Here is a tiny trained network, its code and every weight. The questions are about switching its units off for an input and a class, where a switched-off unit gives its printed mean instead of its output.

import numpy as np


def w(rows, s, z=0):
    codes = np.array(rows[::2]) - 128.0
    scale = np.full(codes.shape[1], s)
    scale[-1] = z or s
    return codes * scale


def f(y):
    return np.maximum(y, 0)


def log_softmax(a):
    a = a - a.max(-1, keepdims=True)
    return a - np.log(np.exp(a).sum(-1, keepdims=True))


def net(x, mask):
    res = np.array(x, float).reshape(1, 6) / 4 @ E
    y = f(res @ A[0][:, :-1].T + A[0][:, -1])
    res = res + np.where(mask, y, B[0][:, -1]) @ B[0][:, :-1]
    return log_softmax(res[-1] @ U[:, :-1].T + U[:, -1])


A, B = {}, {}
E = w([
[129,102,128,216,103,174,155,88,122,163,170,194],'x0',
[129,185,131,157,131,83,108,7,180,145,192,62],'x1',
[89,112,101,178,170,147,167,57,199,71,118,99],'x2',
[155,31,103,139,125,72,176,72,38,118,132,99],'x3',
[125,78,224,165,110,142,93,141,158,155,90,88],'x4',
[96,119,110,135,192,157,154,183,120,208,152,83],'x5',
],0.013)
A[0] = w([
[100,115,111,170,155,145,162,109,172,50,128,93,27],'n1',
[113,176,12,111,151,121,118,136,100,113,163,190,11],'n2',
[102,74,121,78,125,167,155,202,97,136,59,217,57],'n3',
[161,99,124,194,95,183,150,107,127,185,170,216,2],'n4',
[113,173,57,116,151,109,158,95,111,125,170,173,83],'n5',
[86,229,146,105,110,215,49,164,185,152,118,188,44],'n6',
[166,73,135,96,84,94,170,125,84,146,141,120,244],'n7',
[109,116,105,122,192,156,194,181,105,207,122,123,40],'n8',
[187,184,169,121,91,71,56,130,90,185,253,113,188],'n9',
[149,136,103,40,155,75,109,166,141,99,42,39,84],'n10',
[155,122,131,148,114,143,132,150,115,52,107,154,93],'n11',
[152,122,153,113,96,103,113,94,148,67,114,171,89],'n12',
[87,124,96,138,145,153,116,157,134,172,151,70,74],'n13',
[133,153,145,123,70,105,98,104,108,88,79,204,24],'n14',
[116,66,233,170,128,129,88,119,147,139,118,91,57],'n15',
[117,126,180,158,118,153,102,123,130,157,79,124,42],'n16',
],0.011,0.0032)
B[0] = w([
[156,100,148,164,159,150,228,254,119,90,225,133,191],'n1',
[155,142,238,68,80,79,130,173,125,125,27,119,210],'n2',
[130,81,203,142,176,161,219,83,221,113,143,76,249],'n3',
[217,178,22,67,234,184,43,115,198,205,120,173,204],'n4',
[131,100,175,91,108,88,123,129,110,116,19,116,200],'n5',
[35,72,49,98,93,101,168,83,50,119,155,178,246],'n6',
[75,50,88,140,156,141,141,121,60,74,135,160,200],'n7',
[114,197,137,212,97,107,78,131,68,158,148,63,204],'n8',
[124,101,159,145,157,148,191,165,202,54,180,90,216],'n9',
[183,173,60,99,223,176,71,96,159,175,129,195,213],'n10',
[83,174,150,187,119,146,145,87,101,152,105,71,175],'n11',
[107,159,142,174,129,166,59,130,92,180,165,66,185],'n12',
[138,170,170,191,74,130,82,88,87,147,141,114,175],'n13',
[136,192,162,153,89,151,56,149,77,110,186,82,192],'n14',
[166,98,155,52,26,58,129,139,99,154,42,156,195],'n15',
[159,168,170,84,113,99,154,173,146,151,76,113,166],'n16',
],0.0089,0.018)
U = w([
[147,142,143,88,83,85,117,158,134,132,19,143,73],'0',
[167,169,42,109,177,158,78,104,173,148,109,171,122],'1',
[98,137,139,149,135,120,171,43,225,102,137,73,253],'2',
[103,198,123,193,98,135,66,114,79,146,147,72,48],'3',
[78,75,22,123,115,103,152,83,59,109,127,163,160],'4',
[133,121,130,127,141,162,160,255,141,96,189,157,82],'5',
],0.012,0.0059)

Each question gives the input, the list of numbers given to net, and the class t.
The units are the neurons (one row each of A and B). Each row of codes is followed by its name. A weight is (code - 128) times the scale printed after its matrix; where a second scale follows, it is the last column's (A, B and U).
mask holds one flag per neuron, in row order. A switched-off neuron (its flag False) gives its mean, the last column of its row in B, instead of its output. The means were averaged over made-up inputs and are rounded, as every weight is.
A unit's drop is (log p(t) with every unit on - log p(t) with that unit switched off) / (log p(t) with every unit on - log p(t) with every unit switched off).
The circuit of an input: a set's keep is (log p(t) with only the set's units on - log p(t) with every unit switched off) / (log p(t) with every unit on - log p(t) with every unit switched off). Starting from the 12 units with the biggest drops (on a tie, the unit counted first), units are removed one at a time, each time the one whose removal leaves the highest keep (on an exact tie, the one counted first), for as long as the keep stays at least 0.8.
units of the circuit, in order: the units of the circuit, biggest drop first
k most important neurons: the k neurons with the biggest drops, biggest first
drop of u: that unit's drop, to one decimal
input [-6,2,7,2,-6,-8], class 3: units of the circuit, in order -> n12; n3
input [-5,5,0,-7,-3,6], class 4: units of the circuit, in order -> n6
input [2,7,-4,8,8,6], class 0: 2 most important neurons -> n15; n6
input [-4,-7,7,2,5,-3], class 2: 3 most important neurons -> n3; n11; n2
input [6,-3,-6,6,-7,1], class 0: 3 most important neurons -> n2; n6; n5
input [7,1,-4,5,0,-8], class 3: 2 most important neurons -> n14; n12
input [6,2,-1,5,5,-1], class 1: 2 most important neurons -> n4; n6
input [-7,3,-8,-1,-1,-1], class 5: 2 most important neurons -> n9; n4
input [-7,3,6,8,1,-1], class 4: 2 most important neurons -> n4; n7
input [-6,6,-3,-4,-4,5], class 1: 2 most important neurons -> n10; n3
input [-7,0,-1,-5,-6,-4], class 1: 3 most important neurons -> n10; n15; n16
input [0,7,4,-8,7,-1], class 4: units of the circuit, in order -> n6; n3
input [-8,1,3,3,-5,8], class 1: 3 most important neurons -> n10; n14; n12
input [0,6,3,2,1,-7], class 3: units of the circuit, in order -> n3
input [2,2,-5,-1,-8,8], class 0: 2 most important neurons -> n2; n5
input [1,2,6,5,-1,-1], class 5: 3 most important neurons -> n1; n6; n3
input [-4,3,0,-6,-3,-6], class 3: 2 most important neurons -> n12; n14
input [-7,3,5,7,5,-3], class 1: 2 most important neurons -> n10; n6
input [-1,1,2,-3,4,0], class 0: 3 most important neurons -> n3; n7; n15
input [3,5,5,-1,6,0], class 0: units of the circuit, in order -> n15
input [4,6,2,2,-8,6], class 0: units of the circuit, in order -> n5; n2
input [-4,2,6,3,-5,0], class 5: drop of n15 -> 0.3
input [7,-2,-8,4,1,-7], class 5: drop of n13 -> 0.6
input [8,-7,-1,6,-5,6], class 1: drop of n15 -> 0.0
input [-3,-5,3,3,7,7], class 0: drop of n12 -> 0.6
